Below are the code and all the weights of a small trained network. Each question names an input and a class and asks about switching units off, where a switched-off unit gives its printed mean instead of its output.

import numpy as np


def w(rows, s, z=0):
    codes = np.array(rows[::2]) - 128.0
    scale = np.full(codes.shape[1], s)
    scale[-1] = z or s
    return codes * scale


def f(y):
    return np.maximum(y, 0)


def log_softmax(a):
    a = a - a.max(-1, keepdims=True)
    return a - np.log(np.exp(a).sum(-1, keepdims=True))


def net(x, mask):
    res = np.array(x, float).reshape(1, 4) / 4 @ E
    y = f(res @ A[0][:, :-1].T + A[0][:, -1])
    res = res + np.where(mask, y, B[0][:, -1]) @ B[0][:, :-1]
    return log_softmax(res[-1] @ U[:, :-1].T + U[:, -1])


A, B = {}, {}
E = w([
[96,25,144,104,134],'x0',
[88,114,49,204,239],'x1',
[229,150,82,191,92],'x2',
[38,150,101,209,6],'x3',
],0.011)
A[0] = w([
[44,204,135,137,89,191],'neuron 0',
[101,84,77,95,164,100],'neuron 1',
[193,43,153,102,215,144],'neuron 2',
[158,82,105,199,18,160],'neuron 3',
[44,168,71,201,159,254],'neuron 4',
[102,191,48,222,121,211],'neuron 5',
[25,118,134,118,195,175],'neuron 6',
[19,127,46,166,234,188],'neuron 7',
[42,90,186,48,165,161],'neuron 8',
[103,218,173,35,82,178],'neuron 9',
[152,79,15,219,140,162],'neuron 10',
[85,36,215,40,143,157],'neuron 11',
[29,228,120,243,68,210],'neuron 12',
[233,210,120,51,124,206],'neuron 13',
[176,164,87,179,138,124],'neuron 14',
[216,247,185,87,155,199],'neuron 15',
[172,172,1,110,181,214],'neuron 16',
],0.0093,0.0058)
B[0] = w([
[82,75,138,95,58,199],'neuron 0',
[97,103,74,143,117,158],'neuron 1',
[180,63,216,53,45,207],'neuron 2',
[168,144,211,149,137,193],'neuron 3',
[75,204,91,75,80,231],'neuron 4',
[109,125,154,52,134,226],'neuron 5',
[147,110,40,122,134,198],'neuron 6',
[135,138,12,92,130,239],'neuron 7',
[154,52,44,182,129,208],'neuron 8',
[86,157,82,187,97,211],'neuron 9',
[95,163,139,94,93,207],'neuron 10',
[191,28,65,182,204,217],'neuron 11',
[85,98,203,67,110,250],'neuron 12',
[151,169,180,200,194,228],'neuron 13',
[184,141,167,122,139,177],'neuron 14',
[101,203,170,197,254,230],'neuron 15',
[135,176,181,103,189,213],'neuron 16',
],0.0087,0.015)
U = w([
[201,116,224,115,178,200],'0',
[171,205,134,150,175,132],'1',
[140,8,93,124,135,161],'2',
[102,130,121,19,97,129],'3',
[49,134,99,224,138,84],'4',
[151,99,179,151,68,1],'5',
[60,136,213,136,112,132],'6',
],0.011,0.0042)

Each question gives the input, the list of numbers given to net, and the class t.
The units are the neurons (one row each of A and B). Each row of codes is followed by its name. A weight is (code - 128) times the scale printed after its matrix; where a second scale follows, it is the last column's (A, B and U).
mask holds one flag per neuron, in row order. A switched-off neuron (its flag False) gives its mean, the last column of its row in B, instead of its output. The means were averaged over made-up inputs and are rounded, as every weight is.
A unit's drop is (log p(t) with every unit on - log p(t) with that unit switched off) / (log p(t) with every unit on - log p(t) with every unit switched off).
The circuit of an input: a set's keep is (log p(t) with only the set's units on - log p(t) with every unit switched off) / (log p(t) with every unit on - log p(t) with every unit switched off). Starting from the 12 units with the biggest drops (on a tie, the unit counted first), units are removed one at a time, each time the one whose removal leaves the highest keep (on an exact tie, the one counted first), for as long as the keep stays at least 0.8.
units of the circuit, in order: the units of the circuit, biggest drop first
unit that matters most: the unit with the biggest drop
top k neurons: the k neurons with the biggest drops, biggest first
drop of u: that unit's drop, to one decimal
input [-7,-2,8,0], class 0: units of the circuit, in order -> (neuron 7; neuron 4)
input [1,-2,3,7], class 6: units of the circuit, in order -> (neuron 7; neuron 12)
input [-5,-3,-5,1], class 4: top 2 neurons -> (neuron 2; neuron 9)
input [-7,0,-3,0], class 6: units of the circuit, in order -> (neuron 11; neuron 7)
input [6,0,3,7], class 6: unit that matters most -> neuron 3
input [-6,7,-8,-6], class 2: units of the circuit, in order -> (neuron 8; neuron 6)
input [-6,-5,-5,-5], class 1: units of the circuit, in order -> (neuron 9; neuron 15)
input [-7,-7,7,4], class 0: top 4 neurons -> (neuron 3; neuron 4; neuron 13; neuron 14)
input [-2,-5,-7,2], class 4: top 3 neurons -> (neuron 9; neuron 2; neuron 5)
input [3,-2,4,5], class 6: units of the circuit, in order -> (neuron 7; neuron 11)
input [-2,-6,6,2], class 0: top 3 neurons -> (neuron 3; neuron 4; neuron 7)
input [-7,1,5,7], class 6: top 2 neurons -> (neuron 3; neuron 7)
input [2,-4,7,2], class 0: top 2 neurons -> (neuron 3; neuron 4)
input [-5,-6,0,0], class 1: units of the circuit, in order -> (neuron 15)
input [1,-5,-2,-2], class 2: top 2 neurons -> (neuron 11; neuron 16)
input [-5,-8,2,-7], class 1: top 2 neurons -> (neuron 15; neuron 9)
input [-5,-4,-5,-5], class 1: top 2 neurons -> (neuron 9; neuron 12)
input [1,-1,8,8], class 6: top 2 neurons -> (neuron 3; neuron 7)
input [1,5,-3,2], class 3: drop of neuron 0 -> 0.0
input [-2,-5,0,-4], class 1: drop of neuron 15 -> 0.4
input [-6,-7,0,-6], class 1: drop of neuron 9 -> 0.2
input [-7,5,1,0], class 3: unit that matters most -> neuron 5
input [6,-7,0,5], class 2: drop of neuron 3 -> -0.1
